Here is a tiny trained network, its code and every weight. The questions are about switching its units off for an input and a target symbol, where a switched-off unit gives its printed mean instead of its output.

import numpy as np


def w(rows, s, z=0):
    codes = np.array(rows[::2]) - 128.0
    scale = np.full(codes.shape[1], s)
    scale[-1] = z or s
    return codes * scale


def f(y):
    return np.maximum(y, 0)


def softmax(a):
    e = np.exp(a - a.max(-1, keepdims=True))
    return e / e.sum(-1, keepdims=True)


def log_softmax(a):
    a = a - a.max(-1, keepdims=True)
    return a - np.log(np.exp(a).sum(-1, keepdims=True))


def net(x, mask):
    ids = ['ΞΣΦβγζλψ'.index(c) for c in x.split()]
    T = len(ids)
    res = E[ids] + P[:T]
    r = res
    for j in range(3):
        rows = slice(4 * j, 4 * j + 4)
        q, k, v = (r @ M[0][rows].T for M in (Q, K, V))
        z = softmax(np.where(np.tri(T) > 0, q @ k.T / 4**0.5, -1e9)) @ v
        o = O[0][rows]
        res = res + np.where(mask[j], z, o[:, -1]) @ o[:, :-1]
    y = f(res @ A[0][:, :-1].T + A[0][:, -1])
    res = res + np.where(mask[3:11], y, B[0][:, -1]) @ B[0][:, :-1]
    return log_softmax(res[-1] @ U[:, :-1].T + U[:, -1])


Q, K, V, O, A, B = {}, {}, {}, {}, {}, {}
E = w([
[179,247,189,163],'Ξ',
[134,179,69,89],'Σ',
[88,204,88,109],'Φ',
[180,246,191,160],'β',
[106,24,125,122],'γ',
[204,126,69,129],'ζ',
[170,181,21,93],'λ',
[71,206,112,113],'ψ',
],0.014)
P = w([
[148,29,145,66],'0',
[62,126,197,87],'1',
[116,140,148,32],'2',
[196,110,133,122],'3',
[91,160,148,181],'4',
[95,161,104,101],'5',
[244,105,29,153],'6',
[101,145,90,247],'7',
[1,169,47,113],'8',
[201,107,6,163],'9',
],0.0093)
Q[0] = w([
[109,90,149,58],'h0',
[127,130,65,98],'h0',
[111,83,100,123],'h0',
[103,72,189,140],'h0',
[124,210,151,163],'h1',
[89,125,48,123],'h1',
[203,168,155,121],'h1',
[11,91,171,144],'h1',
[127,119,191,186],'h2',
[212,156,125,154],'h2',
[212,109,108,170],'h2',
[151,59,100,95],'h2',
],0.011)
K[0] = w([
[136,100,252,118],'h0',
[101,80,132,208],'h0',
[127,118,164,169],'h0',
[96,128,147,34],'h0',
[85,103,189,213],'h1',
[117,172,49,146],'h1',
[233,39,170,242],'h1',
[71,160,95,54],'h1',
[99,156,229,15],'h2',
[104,200,167,254],'h2',
[60,133,139,211],'h2',
[76,43,102,159],'h2',
],0.0098)
V[0] = w([
[205,94,131,170],'h0',
[151,146,162,117],'h0',
[183,55,133,163],'h0',
[187,147,72,162],'h0',
[183,104,134,160],'h1',
[115,106,167,154],'h1',
[147,133,114,135],'h1',
[69,164,106,106],'h1',
[26,65,225,150],'h2',
[156,121,86,97],'h2',
[199,64,33,130],'h2',
[65,163,74,2],'h2',
],0.0096)
O[0] = w([
[58,168,157,104,112],'h0',
[122,111,143,115,120],'h0',
[78,180,121,83,95],'h0',
[101,117,189,117,175],'h0',
[108,112,185,159,108],'h1',
[100,135,159,93,80],'h1',
[98,162,139,136,139],'h1',
[194,83,77,94,158],'h1',
[45,170,50,97,2],'h2',
[176,125,126,193,168],'h2',
[254,164,123,115,168],'h2',
[160,87,58,159,206],'h2',
],0.0069,0.0074)
A[0] = w([
[126,114,48,105,156],'n0',
[115,20,57,105,117],'n1',
[47,124,79,92,140],'n2',
[161,123,92,91,108],'n3',
[114,171,62,166,166],'n4',
[105,201,181,150,19],'n5',
[119,1,164,95,4],'n6',
[133,202,123,120,228],'n7',
],0.011,0.0035)
B[0] = w([
[68,108,133,153,253],'n0',
[92,144,188,183,230],'n1',
[232,181,98,146,154],'n2',
[120,133,138,151,242],'n3',
[75,140,121,98,219],'n4',
[123,145,135,177,172],'n5',
[168,199,250,40,150],'n6',
[140,137,143,73,216],'n7',
],0.013,0.0066)
U = w([
[88,101,115,86,151],'Ξ',
[104,112,156,178,217],'Σ',
[49,69,94,208,179],'Φ',
[88,98,115,90,131],'β',
[88,150,64,41,225],'γ',
[162,196,254,41,84],'ζ',
[220,97,67,165,64],'λ',
[59,111,50,213,2],'ψ',
],0.0082,0.0032)

Each question gives the input, a string of symbols that net reads in full, and the target symbol t.
The units are the heads (4 rows each of Q, K, V and O) and the neurons (one row each of A and B). Each row of codes is followed by its name. A weight is (code - 128) times the scale printed after its matrix; where a second scale follows, it is the last column's (O, A, B and U).
mask holds one flag per unit, heads first, then neurons. A switched-off unit (its flag False) gives its mean, the last column of its rows in O or B, instead of its output. The means were averaged over made-up inputs and are rounded, as every weight is.
A unit's drop is (log p(t) with every unit on - log p(t) with that unit switched off) / (log p(t) with every unit on - log p(t) with every unit switched off).
The circuit of an input: a set's keep is (log p(t) with only the set's units on - log p(t) with every unit switched off) / (log p(t) with every unit on - log p(t) with every unit switched off). Starting from all 11 units, units are removed one at a time, each time the one whose removal leaves the highest keep (on an exact tie, the one counted first), for as long as the keep stays at least 0.8.
units of the circuit, in order: the units of the circuit, biggest drop first
most important unit: the unit with the biggest drop
top k neurons: the k neurons with the biggest drops, biggest first
heads that matter: for each layer, one digit per head in row order, 1 if its drop is at least 0.15 and else 0, layers parted by /
drop of u: that unit's drop, to one decimal
input γ γ γ λ ζ Σ γ γ λ, target γ: most important unit : h0
input γ λ ζ ζ Ξ λ, target ζ: heads that matter : 111
input ζ λ Ξ λ λ Σ, target λ: units of the circuit, in order : [h2, n1]
input β ψ Σ β λ γ λ γ ψ, target λ: units of the circuit, in order : [h2, h1]
input λ Φ Φ ζ γ Σ Σ, target γ: units of the circuit, in order : [h2, h0, n4]
input Ξ Σ λ λ λ γ ζ γ λ, target ζ: heads that matter : 101
input λ Ξ γ Φ γ λ λ Φ λ λ, target Φ: units of the circuit, in order : [n0, n1]
input λ ζ β Ξ Φ λ λ, target Φ: units of the circuit, in order : [h2, n0]
input Ξ γ β Φ, target γ: units of the circuit, in order : [h2, n1, n3]
input Σ γ λ λ Φ Φ λ Σ γ, target Σ: top 2 neurons : [n1, n6]
input Φ ψ Φ, target Φ: heads that matter : 101
input ζ ζ Φ ψ Φ γ Φ λ Φ γ, target Σ: heads that matter : 001
input Σ Ξ ζ Φ γ β λ γ γ ζ, target γ: heads that matter : 101
input λ ζ λ Σ ψ, target λ: heads that matter : 001
input λ ζ Ξ λ λ λ λ λ λ Φ, target λ: units of the circuit, in order : [h2]
input ψ Σ ψ, target ψ: heads that matter : 101
input Φ λ Σ λ ζ ψ Φ γ β λ, target γ: units of the circuit, in order : [h2, n4]
input λ λ λ λ λ, target λ: top 2 neurons : [n1, n0]
input Ξ Φ β ψ γ β Ξ Φ Φ ζ, target Φ: heads that matter : 001
input Φ ψ ψ ψ Φ, target ψ: heads that matter : 101
input λ ζ ψ β λ γ, target ζ: top neuron : [n6]
input Φ λ Σ Σ ζ λ λ Φ, target λ: top 2 neurons : [n0, n1]
input Φ γ Φ γ Σ λ λ Σ, target λ: top 2 neurons : [n1, n0]
input γ Σ γ λ ψ β Ξ γ λ Σ, target γ: drop of h2 : 0.5
